Each row has a name. After each piece below comes the name of the row it's from, unless a question asks for something else. Each question is about the rows just above it.

ratem: [-14  29  43  -7 -21  20]
Vozo: [-48 -29 -13 -14  29 -35]
lim: [-33 -79  88 -80  14 -23]
fulo: [-48 -29 -13 -14  29  42]
Dupu: [ -3  11  35 -42  11 -32]
doko: [-48 -29 -13 -14  29   4]
rifo: [ -9 -22  -9  -3  19  10]
mimob: [ 84 -33 -79  91 -80  14]
The row with [-14  29  42] is | fulo
q: [ 35 -42  11] | Dupu
q: [-33 -79  91 -80  14] | mimob

bepa: [ 58 -15 -16 -13  36 -12 -26 -17 -12 -10  55  42 -19 -10   0 -13 -16  -8
 -30 -17 -16 -17  47 -11 -17 -12  42  48  -7 -23 -69   1 -15 -27 -30 -28
 -16 -28  -7  43   3  56 -15 -20  58 -21 -17  -9 -21  48 -10]
pel: [ 57 -28  38 -32 -33 -28  11  59 -33 -34  51 -26 -18  56  50  54 -26 -22
  46 -34 -28 -26 -19 -35 -36 -35  67 -20 -35  59 -33  56 -44  62  64  64
 -40  67 -30 -28 -37  55 -29  57  54  57 -26  53  -6 -13 -41]
rulu: [-16 -10 -29  -8  30  -8 -20 -29  -8  -7 -18  34 -17 -11  -4 -12 -11 -12
 -24 -13 -11 -13  35  -6 -12  -7 -28  36  -3 -32 -11  -4 -12 -24 -27 -25
 -12 -32 -11  34   6 -14 -10 -17 -20 -18 -12  -9 -21  35 -11]
simet: [-11 -25 -29 -19   2  23  21 -21  26  17   2   7 -24  -9  -4  -6 -24  22
   5 -14 -23 -23   9  21 -11  25 -30   9  18 -34  20 -22  -3 -21 -24 -20
 -10 -36  20   5  22  -7 -24 -10  -4  -9 -24  -6 -32  16  14]
voruf: [-1 -4 -6 -5 -4 -2 -1 -5 -2 -2 -1 -5 -5 -2 -2 -1 -4 -4 -1 -5 -4 -4 -5 -2
 -5 -2 -2 -5 -2 -5 -4 -3 -5 -1 -1 -1 -5 -3 -4 -5 -3 -1 -4 -1 -1 -1 -4 -2
 -5 -5 -4]
Sazar: [-18 -15 -16 -13  36 -12 -26 -17 -12 -10 -21  42 -19 -10   0 -13 -16  -8
 -30 -17 -16 -17  47 -11 -17 -12 -28  48  -7 -23  -9   1 -15 -27 -30 -28
 -16 -28  -7  43   3 -15 -15 -20 -24 -21 -17  -9 -21  48 -10]
Gem: [ 30  -9  18 -13 -22 -44 -21  27 -47 -47  20 -16  -7  31  30  28  -7 -42
  11 -20  -9 -10  -9 -47 -23 -48  38  -9 -46  32 -48  39 -37  32  33  33
 -28  37 -46 -16 -45  28  -9  28  23  28  -9  29   1  -6 -49]
nesir: [  5 -20 -28 -15 -11  31  41 -15  35  23  22  -9 -19   2   1   7 -20  24
  30  -8 -19 -18  -9  29  -5  35 -14 -11  25 -27  23 -18   2  -2  -4  -1
  -4 -23  21 -12  24   8 -19   8  17   9 -19   4 -27  -2  16]
nuzep: [ -1  -4  -6  -5  -4  -2  -1  -5  -2  -2  -1  -5  -5  -2  -2  -1  -4  -4
  -1  -5  -4  -4  -5  -2  -5  -2  -2  -5  -2  -5  -4  -3  -5  -1  -1  -1
  -5  -3  -4  -5  -3  -1  -4  55  57  56 -38  48 -46 -30 -75]
Vime: [-10  -4 -18  -4  15  -4 -13 -19  -5  -4 -12  18  -9  -5   0  -7  -4  -7
 -16  -7  -4  -6  20  -4  -7  -5 -17  22  -2 -20  -7  -2  -7 -15 -17 -16
  -7 -20  -7  18   2  -8  -4 -10 -13 -11  -5  -4 -11  21  -7]
Does one of the named rows hold [-16 -10 -29] side by side, in this order? | yes
Among the named rows, does one hold [-18   2] next to each other, in this order? | yes
Does one of the named rows hold [-5 -3 -4] side by side, in this order? | yes
q: [ -3  -1  -4  55  57  56 -38] | nuzep
Among the named rows, does one hold [-11 -13 -24] next to each other, in this order? | no

mobu: [-23  -2  33 -40  19 -32  10  19  21 -13  26  19 -16   0   2 -29 -12 -11
   5   8  15 -22 -10  -8  30  37  28   9 -35  39  -9  -3  24 -30  17  17
 -32   4  -9   1  13  54 -15   0  20  -4 -11  -9  21   2  17  11  12  49]
zat: [-35  39  -9  -3  24 -29  17 -15  22 -12  27  15 -16  -3  -2 -30 -13  -7
  15  10  12 -23  -6  -8  30  36  30   7 -38  39 -10  12  20 -33  16  16
   2   1  -5   1  13  52 -14  -1  23  -2 -11  -9  22   3  17  11  14  50]
tibo: [-23  -5  35 -40  17 -66   8  20  22 -12  27  15 -16  -3  -2 -30 -13  -7
  15  10  12 -23  -6  -8  30  36  30   7 -38  38 -10  12  20 -33  16  16
   1   1  -5   1  13  52 -14  -1  23  -2 -11  -9  22   3  17  12  14  50]
The row with [ 17 -32   4  -9   1  13  54 -15] is | mobu
Does one of the named rows hold [ 23 -12  27  15] side by side, in this order? | no
The row with [13 54] is | mobu
q: [-23  -5  35 -40  17 -66   8  20  22 -12  27  15 -16  -3  -2 -30 -13  -7
  15  10  12 -23  -6  -8  30  36  30   7 -38  38 -10  12  20 -33  16  16
   1   1  -5   1  13  52 -14  -1  23  -2 -11  -9  22   3  17  12  14  50] | tibo
Does one of the named rows hold [15 10 12] side by side, in this order? | yes
The row with [-35  39  -9  -3  24 -30  17] is | mobu

Nopof: [ 10  11  13  16 -12   7 -17  12 -32  10  24  -9  -7  18  14  35  23 -10
  -1]
fosa: [ 30  17  36  28 -15  10 -15  23 -76  19  39   6  19 -14 -18  -4 -62 -12
   0]
rusov: [-12 -15 -19  15   6 -13   8  24   6   6  -2  35  18  -9  -1 -10  -7  14
  23]
gudi: [  9   0  -2   4  -2  -7  -5   0 -15   3   3  -6  10 -23  12  18 -12   5
 -10]
q: [10 24] | Nopof
Among the named rows, does one hold [-12   6] next to each other, in this order? | no
q: [ 35  18  -9  -1 -10  -7  14  23] | rusov

demaz: [-10  18  56 -72]
nis: [ -7  21 -13  47]
reke: [ 50  -7  21 -11]
rimid: [11 -9 -1 -9]
Does one of the named rows hold [ -7  21 -11] side by side, in this order? | yes
Among the named rows, does one hold [ 50  -7  21 -11] next to each other, in this order? | yes
Is [ 21 -13  47] printed in one of the named rows, side by side and in this order? | yes
q: [ -7  21 -11] | reke

kep: [ 83  22  -7  -7 -17   4]
luma: [-12  90  14  -1 -22   4]
rif: [ 22  83  -7  -7 -17   8]
Does one of the named rows hold [ -7  -7 -17] side by side, in this order? | yes
Does one of the named rows hold [22 83 -7 -7] side by side, in this order? | yes
q: [ 83  22  -7  -7 -17] | kep
Does one of the named rows hold [83 22 -7] side by side, in this order? | yes
Is [22 -7 -7] printed in one of the named rows, side by side and in this order? | yes
Does one of the named rows hold [-7 22] side by side, in this order? | no

gog: [-13  15  17 -21  52   6  34  51 -30 -12]
nozif: [-14 -33  45  -3 -31  13 -10  -5 -11 -53]
lezum: [  6  28 -12 -48  66  12  -5  30  -7  27]
puv: [-24  -6  -3  -3  16  89 -34  63  -1  19]
rebub: [ 37 -36  -5 -30   7 -26  -8 -57  47 -67]
sope: [-24  -6  -3  -3  16  89 -34  63   9 -18]
Legug: [-16  22   6  28 -12 -47  66  12  -5  45]
Where do [-48  66  12  -5  30  -7  27] appear? | lezum
Is [  7 -26] printed in one of the named rows, side by side and in this order? | yes
Among the named rows, does one hold [  8 -26  -8 -57] next to each other, in this order? | no
q: [  6  28 -12 -47  66  12  -5] | Legug

pog: [  3  36  37  -6  -8   9  11  13  11   3  12  -7  -1   9   2 -33  33  32
 -18 -37  -1   5   0 -22  -9   7  56  18  -5   0  -4  -8  -5  -1   7  38
   0  14   1 -24  43  28]
Vir: [ -6   7  76 -26  27   3  -1 -10   7   4   7  14 -14 -14  19  -3  28  27
   1  32  32   3   0 -27  15   4  14 -27   9   1  14   1  11   0 -16   5
  -2   0  13  13 -39   0]
mago: [-34  -1   5  25  46 -14 -14  30   1   1 -11 -12   6  -9   6   5  23 -40
 -57  36  16 -46   9 -45  17   2 -11  22  12  -7  -3 -49  12  14  -1  18
  -6   0  13  38   4 -64]
Among the named rows, does one hold [ 9 11] next to each other, in this order? | yes
q: [  4  14 -27   9] | Vir
Among the named rows, does one hold [  3  -1 -10   7] next to each other, in this order? | yes
Does one of the named rows hold [-1 -5 -8 -4  0] side by side, in this order? | no
q: [-37  -1   5] | pog
The row with [-34  -1   5  25  46 -14 -14  30   1   1 -11 -12   6  -9   6   5  23 -40
 -57  36  16 -46   9 -45  17   2 -11  22  12  -7  -3 -49  12  14  -1  18
  -6   0  13  38   4 -64] is | mago
[ 3 12] is in which row? | pog

buga: [ 44  16 -16 -13  19  45   0  23]
vosan: [-62  15  18  38 -18  73  -5  14]
gen: [ -6 -10  28 -16 -16  -6   6  53]
beker: [ 26  -9 -14  13 -17 -22 -24  27]
Among the named rows, does one hold [73 -5 13] next to each other, in this order? | no
Among the named rows, does one hold [-62  15  18] next to each other, in this order? | yes
Is [43 16] printed in one of the named rows, side by side and in this order? | no

kib: [-12  51  41  34  77  46  20  -8  37]
numi: [ 31  40   2  75  51  46  12 -14  51]
buran: [ 48  35 -15  78  46  52  18 -13  40]
Bulur: [ 41  34 -12  77  46  51  17 -14  51]
lapi: [-37 -14  49 -71 -29 -37   4  42 -19]
lupas: [ 33  38  -3  71  46  45  11 -13  46]
kun: [ 31  40   2  75  51  46  10 -11  53]
Is [74 51 46] printed in one of the named rows, side by side and in this order? | no
Does one of the named rows hold [41 35] side by side, in this order? | no
The row with [ 41  34 -12  77  46  51] is | Bulur
Is [12 46] printed in one of the named rows, side by side and in this order? | no
Which row holds [ 31  40   2  75  51  46  12 -14  51]? | numi
Does one of the named rows hold [51 41] side by side, in this order? | yes

Pap: [-33  14 -23 -47  45]
bipi: [-13  -6 -22   6 -10]
gid: [-17 -23  49  32  17]
pek: [-22   1   4   2   2]
kop: [-17 -23  49  32  14]
sus: [ 33  41 -83  49 -22]
kagub: [ 14  35  14 -28  32]
Bona: [-2 -1  1  0 -3]
nemok: [  0  -3 -22 -10  -4]
Vukig: [0 6 5 2 0]
zel: [ 4 10 27 16 28]
Is [-18 -23  49  32] printed in one of the named rows, side by side and in this order? | no
Does one of the named rows hold [ 4 10] side by side, in this order? | yes
Among the named rows, does one hold [27 10  4] next to each other, in this order? | no
Does one of the named rows hold [0 6] side by side, in this order? | yes
q: [33 41] | sus

